Each row has a name. After each piece below comes the name of the row it's from, unless a question asks for something else. Each question is about the rows just above it.

Columns, left to right: B F Q Y E J K X U
[144 113 110 138 122  77 114 119 152]  H
[127 108 121 107 177 178 150 121 120]  Z
[162 143 176 144 169 135 125  99 109]  C
[131  93 136  97 179 183 124  97  82]  S
[ 71 155 142 125 167  82 172 136  75]  G
[128 148  82  79 158 169 175  91 104]  D
[155 139  89  98 154 134 142 100 159]  R
[183 145 131 147 114 153 170 155 132]  P
[113 130  99 107 121 182 164 139 135]  L
[ 93 120 158  97 138 159  76 154  75]  T
[ 75  84 109 154 141 121 176 108 134]  M
[ 99  93 143 112 161 175 169 128 101]  A
[162 131] is in which column, read top down?
B
q: [131  93 136  97 179 183 124]
S
[175 169] is in which row?
A

Columns, left to right: zel posab lazev ruzo gimot
[ 77 158 152  81 173] -> Sak
[139 180 162 121 134] -> bipa
[103 163 100 174 116] -> Ruri
[116 158 152  81 173] -> razev
[124 131 109 122 172] -> votov
Where do [109 122 172] appear?
votov
q: [116 158 152  81 173]
razev
Which column holds this, read top down? [174  81 122]
ruzo
Which column holds [162 100 152 109] top down?
lazev
[158 180 163 158] is in which column, read top down?
posab

Columns, left to right: bagub tav Fil nim pefeg
[114 125  94 132  64] = Getar
[112 132  97 115 106] = duvib
[ 97 115 112 132 106] = pega
[108 113  99 116 102] = tak
Which column holds [132 116] top down?
nim
q: [115 112 132]
pega
q: [ 97 115 112 132]
pega
q: [115 106]
duvib
q: [114 125  94 132]
Getar
Which column holds [ 97 112] top down?
Fil
Which column holds this, read top down? [114 112  97]
bagub

Columns, left to right: Zur dok pive san Zagun kepuz nek
[175 121  90 141 138 137 127] : mudu
[132 134 168 169 187 122 128] : niva
[132 134 168 173  96 120 119] : Zutad
[155 127 108 150 183 128 127] : Dal
[ 95 123  89 193 157 135 131] : beped
[113 114 168  98 193 138 125] : Zotim
[148 131 165  95 189 128 136] : sizud
[ 76 121 168 144 144 142 125] : fonek
[ 90 141 121 175 127 117 134] : boto
Which column holds [138 128] top down?
kepuz
Which column holds [ 90 168 168 108  89 168 165 168] top down?
pive
Which column holds this, read top down? [187  96 183 157 193 189 144]
Zagun
Which row holds [121  90]?
mudu
Which column holds this, read top down? [150 193  98]
san
Which row holds [144 142 125]?
fonek
[175 121  90 141] is in which row?
mudu

Columns, left to right: tob Razi Nuv Bulem notuk gor mevo
[130 162 140 131  89 119 122] : fikev
[147 176 128 136  83 126 117] : maz
[120 168 130 124 128 108 110] : luv
[142 172 122 140  93 109  99] : didu
Which column holds this, read top down? [128 130]
Nuv
[140 128] is in which column, read top down?
Nuv

Columns, left to right: Mov ratoz gapa Zetez ketuv
[181 148 154 121 120] -> lerat
[122 111 141 120 114] -> rog
[140 118 115 114 145] -> muza
[149 140 121 109 133] -> zuz
[119 100 123 127 100] -> Zap
[148 181 154 129 138] -> zelen
[140 133 145 114 115] -> vofi
[131 125 126 131 138] -> daduk
q: [154 129]
zelen
Which column holds this, read top down? [154 141 115 121 123 154]
gapa
q: [148 181 154]
zelen
q: [145 114 115]
vofi
q: [131 138]
daduk
[121 120 114 109 127 129 114] is in which column, read top down?
Zetez

Columns, left to right: Beru nimi visif zedam togi Sif biko buvu malo
[147 120 139 108 154 161 120  90 151] : N
[127 127  94 137 137  67 133 100 155] : W
[130 127 127  94 137 139  67 100 145] : V
[ 94 127] is in which column, read top down?
visif
q: [127 127  94 137 137  67 133 100 155]
W
Which row holds [127 127  94 137 139  67]?
V
Which column holds [127 127] top down?
nimi

Columns, left to right: dusel bizo noso lize ninur rim Nese Ris vuza totav
[130 129 145 107  79 144 103 110 140  98] -> Fofup
[135 118 141  80 137 162 168 129 119 108] -> Kedor
[134 120 138 161  79 119 133 108 124 126] -> nibiv
[154 121 110 182 141  99 163 154 107 191] -> lomi
[122 141 113 164 156 106  92 145 136 160] -> Fuso
[112 136 141 150 117 158  67 124 167 106] -> Latu
[147 122 138 117  69 115 141 111 111 128] -> Bul
q: [154 121 110 182]
lomi
Which column holds this, read top down? [ 80 161 182 164]
lize
[117  69] is in which column, read top down?
ninur

Columns, left to right: maluk galo Ret sem negu fiv dupo bido
[127 102 106 166 118 142 117  81] : vitav
[113 163 123  87  73 137 139 126] : Bavo
[139 118 134 148 147 118 138 125] : guda
[139 118 134 148 147 108 148 159] : dibu
[139 117 142 154 146 135 120 117] : luk
[127 155 107  71  80 139 123 155] : fofin
Which column holds [ 87 148] top down?
sem
[139 118 134 148 147 108 148 159] is in which row?
dibu
Which column holds [139 139 139] top down?
maluk

Columns, left to right: Zomig Sorut Dav tolug ragi gov fizoz Vuk
[132 131 130 139 178 153 125 141]  zuna
[151 169 137 146 107 141 128 133]  zaba
[153 127 149 141  93 128 110 150]  sigar
[100  92 111 138 135 113 142 151]  Mup
[140 121 132 158 164 113 120 103]  zale
Which column holds this, read top down? [149 111]
Dav
The row with [132 158 164 113] is
zale

Columns, left to right: Kudaz Gisof sopa Maki Gobip Siv guvo rubas domum
[118 129 122 110 124 124 124 136 133] = bes
[134 150 145 128 135 130 136 124 129] = Diru
[124 131 132 130 117 126 134 121 122] = fodi
[118 129 122 110 124 124 124 136 118] = kove
[148  72 147 117 117 123 136 132 142] = buguf
The row with [135 130 136 124 129] is
Diru
Which column holds this, read top down? [124 130 126 124]
Siv
q: [118 129 122 110 124 124 124 136 133]
bes

Columns, left to right: Nukos gabaf bupi labad Lafa
[176 155 134 118 132] -> bokug
[122 115 129 151  89] -> duvo
[130  96 157  98 124] -> git
[115 129 122 133 120] -> veg
[126 133 126 123 144] -> pomo
[143 135 122 136 119] -> teg
The row with [115 129 122] is
veg
Which column holds this, read top down? [122 130 115 126]
Nukos

Columns, left to right: Nivo Bek suvub zesi bog Teniv fodur fevo
[130 136 131 132 150 132 129 132] : mape
[130 136 131 131 150 132 129 132] : sab
[130 134 131 131 150 132 129 132] : Gegi
[129 134 131 131 150 132 129 132] : zego
[133 132 139 131 179 131 128 132] : mudit
Which row holds [130 134 131 131 150 132 129 132]?
Gegi
Which column holds [130 130 130 129] top down?
Nivo
The row with [130 136 131 132 150 132 129 132] is
mape

Columns, left to right: mamef Zos gepim torib Ziza buz Keru boga miro pade
[128 126  97 115 129 127 120 114 153 117] -> feba
[187 159 155 126 100 121 146 132 154 133] -> keku
[132 131 145 103 128 108 140 140 143 140] -> lud
[111 139 120 103 149  97 142 132 107 115] -> Tor
[140  81 106 114 118 110 119 136 149 117] -> lusag
[ 91 120 134 129 140  87 103 142 127 137] -> Leze
[ 73 106  81  82 165  91 143 146 107  85] -> rede
[116 106 122  99 133 156 154 115 137 132] -> boso
q: [106  81]
rede
q: [122  99 133 156 154]
boso
[126 103 103 114] is in which column, read top down?
torib
Which row holds [103 128]?
lud

Columns, left to right: Reg dil nera gokuz
[105 142 125 116] : bogi
[115 147 167 131] : vusog
[175 107 121 177] : bated
[109 119 111 112] : rogol
[150 149 157 155] : Pera
[ 80 112 128 152] : Ber
[148 142 125 116] : paku
[153 122  93 124] : Tuke
Which column holds this, read top down? [105 115 175 109]
Reg
Which column holds [175 109 150  80] top down?
Reg

Columns, left to right: zuzaf ripag Fid Zuf gur vafar gigef muke Dagi
[125 135 100 115  84 109 138 140 131] : vipu
[130 109 109  83 108 135 141 148 153] : zet
[136 128 117 120 168 174 128 113 118] : Fene
[139 135 135 119 166 152 180 128 125] : koge
[125 130 109 109  84 108 135 141 139] : vogi
[126 137  97 121  86 110 128 140 125] : lem
[103 102 128 128 131 171 123 150 130] : Sugin
[127 149 164 118 141  95 128 128 130] : livo
[133 150 162 118 140  93  83 106 125] : bopos
[140 133 132 119 167 156 181 108 124] : zilo
[106  98 130 150 119 149 118 156 141] : futu
[133 143 155 121 154 120 160 105 131] : vekos
Which column holds this, read top down? [102 149]
ripag
[140 167] is in which column, read top down?
gur
[140 148 113 128 141 140 150 128 106 108 156] is in which column, read top down?
muke
q: [126 137  97 121  86 110]
lem
q: [130 109 109  84 108 135 141]
vogi

Columns, left to right: rifib duri Tuk rodid gopor lamo tezo levol Lados gete
[108 116  95  75 150 173 123 137 154 138] : lin
[108 116  87  86 169 156 120 152 142 143] : nobol
[108 112 116  88  72 112 168 175 136 119] : doz
[108 116  96  74 141 177 129 130 155 139] : soge
[109 112 114  88  74 114 168 174 136 121] : muz
Which column holds [116  96 114] top down?
Tuk
Which column holds [154 142 136] top down?
Lados
Which column holds [88 74 88] top down?
rodid
Which column holds this, read top down? [108 108 108 108]
rifib
[119 139] is in which column, read top down?
gete
q: [108 116  95  75 150 173 123]
lin
Which column holds this, read top down? [ 87 116  96]
Tuk

Columns, left to right: Vul lon sebo milin Teba pob
[121 124 139 133 142 139] -> gapu
[103 175  91 140 147 108] -> Noz
[114 131 135 136 150 141] -> dis
[172  89 135 102  66 117] -> lukig
[ 83 182 103 155 187 127] -> pudal
[104 186  79 139 140  95] -> gefan
[130 160  90 124 106  92] -> mosu
[133 136 114 125 110  94] -> lorus
[172  89 135 134 128  93] -> Zan
[113 176 114 134 128  93] -> nuve
[104 174  97 141 149 109] -> vil
Which column holds [150  66] top down?
Teba
Which column holds this, read top down? [140 136 102 155 139 124 125 134 134]
milin
Which column holds [127  95  92  94] top down?
pob
Which column holds this, read top down? [121 103 114 172]
Vul
q: [133 136 114 125 110]
lorus
Which column holds this, read top down? [140 106]
Teba
Where do [172  89 135 102  66 117] appear?
lukig

Columns, left to right: liv Pugu dogus sozif vom kagiz Fegi
[106  97 106 113 102 143 115] : sekin
[118 132 131 151 121 103  89] : fur
[ 97 106 113 102 143 118 110] : pomit
The row with [ 97 106 113 102 143 118 110] is
pomit
The row with [ 97 106 113 102 143 115] is
sekin
Which column holds [113 151] top down?
sozif
[118  97] is in which column, read top down?
liv

Columns, left to right: pati pamu mabu Timul tiri kom
[144 148 121 124 117 152] = Latot
[119 102 132 130 145 159] = Rifi
[129 105 148 135 125 152] = zegep
[123 131 143 126 134 144] = rezo
[134 119 115 130 156 146] = Meso
[151 175 106 105 123 145] = radit
[123 131 117 125 142 141] = Peri
[123 111 144 127 134 115] = pokid
[121 187 118  97 115 101] = tul
[113 135 153 114 137 119] = nur
Where do [123 131 143 126 134 144] appear?
rezo
Which column holds this, read top down? [144 118]
mabu
q: [137 119]
nur
Which column holds [134 156] top down?
tiri

Columns, left to right: Sim bora toko vogam fami difa ruko fufos demu
[113 123  99 149  77  93 153  97 134]  Liru
[166 162  90 163 145 109  81 102  98]  maru
[109 107 116  85 164 139 153 156 108]  fip
[108 150 138 121 133  96 167  78  84]  Vomok
[133 124 109  79 175 112 179 114 115]  dop
[172 161  80  88 149  93 104 123 166]  benid
[143  78 118 140 175 110 175 118 103]  Tupek
[ 87  96 175 147 116 152 122  85 127]  zifo
[103 173  85 114 124 102 105 155  99]  rize
[178 160 131 151 108 176 168 137 105]  Fon
[170 104 153  85 107 120 122 167 177]  bobo
[ 88 114 124 130 125 147 150  87 158]  Noti
Which column holds this, read top down? [175  85 131 153]
toko
[ 96 175 147 116 152 122  85 127] is in which row?
zifo

Columns, left to right: roz Nav lomu Geg Nili mutu gad
[134 100 191 155 143 134  99] = Vem
[158 101 171 126 180  94  77] = Togu
[153 130  84 143 155 168  76] = balit
[158 101 171 126 180 102  78] = tira
[191 155 134 100 143  95  78] = vavu
[150 140 141 186 189 140 121] = nekig
Which column holds this, read top down? [171  84]
lomu
q: [155 143]
Vem
[ 94 168] is in which column, read top down?
mutu
Which row holds [134  99]?
Vem
q: [134 100 191 155 143]
Vem

Columns, left to right: fesa Kig Fov fik Tunez
[177 153 113  93 118]  muzi
[132  74 185 133 128]  Badad
[132  74 185 133 125]  dez
[110 130 114 135 134]  rubon
[177 153 113  93 182]  Fus
Which column holds [185 185 114 113] top down?
Fov
Where do [185 133 128] appear?
Badad
Where do [130 114 135 134] appear?
rubon
[128 125 134 182] is in which column, read top down?
Tunez

Columns, left to right: zaz zare folet bop nebu dovo Gesuk dubot
[106 103 135 135 130 110 130 160] = feguv
[132 130  81 115 123 143 166 152] = keso
[106 103 135 135 130 110 130 115] = vun
[119 125 144  97 150  88  92 168] = sil
Which column holds [160 152 115] top down?
dubot
Which column holds this, read top down? [130 166]
Gesuk
Which column holds [115 135  97] top down?
bop
Where do [106 103 135 135 130 110 130 160] appear?
feguv

Columns, left to right: mur zizuz bub niti maza
[108 133 131 125 142] = zuti
[108 133 122 120 126] = zele
[ 69 126 127  92 110] = nama
[108 133 133 120 126] = simu
[110 150 113 145  95] = Komip
[128 144 139 148 128] = Tefur
Which column holds this, read top down? [133 133]
zizuz
Which column holds [125 120  92 120] top down?
niti

Columns, left to right: rab Bom zukot Tevip reven Zus
[187 112 140  65 118 104] -> pebib
[148 128 111 121 145 125] -> baf
[148 128 111 121 145 144] -> bomiv
[ 73 133 136 136 138 154] -> kimin
[121 105 173 127 177 126] -> zug
[ 98  79 151 159 121 106] -> Kilu
q: [121 106]
Kilu
Which column holds [ 65 121 121] top down?
Tevip

Columns, left to right: legof rifu bipu sef Gavu sokor buzo
[146 178 179 179 179 179 179] -> mutog
[128 144 177 179 178 177 179] -> duseg
[180 177 179 179 179 179 179] -> vegap
[127 144 177 179 178 177 179] -> vego
[128 130 166 178 178 179 179] -> som
[129 128 127 126 136 177 179] -> nos
[128 144 179 179 179 179 178] -> Darag
Which column holds this, read top down? [177 166]
bipu
Which column holds [177 144 130 128] top down?
rifu
Which column holds [179 178 178 136 179] top down?
Gavu
[128 144 179 179 179 179 178] is in which row?
Darag
q: [146 178 179 179 179 179 179]
mutog
Which row holds [180 177 179 179 179 179 179]?
vegap
[146 128] is in which column, read top down?
legof

Columns, left to right: matus dus Seba duf
[112 163  69  87] -> pokin
[127 105  81  87] -> bigol
[105 127 136 117] -> pov
q: [105 127]
pov
q: [105  81  87]
bigol

Columns, left to right: kog Rik Porat somi lefe led Dape pabi det Deg
[140 125 105 136 172 164 130 132 119 103] : Gef
[126 142 108 132 142 174 123 118 153 126] : vuvam
[135 127 113 101 128 116 142 103 119 103] : sifu
[104 127 113 101 128 116 142 103 119 103] : Mifi
[109 148 104 122 162 134 156 106 103 152] : nol
q: [135 127 113 101 128 116 142 103 119 103]
sifu
[132 101 101 122] is in which column, read top down?
somi

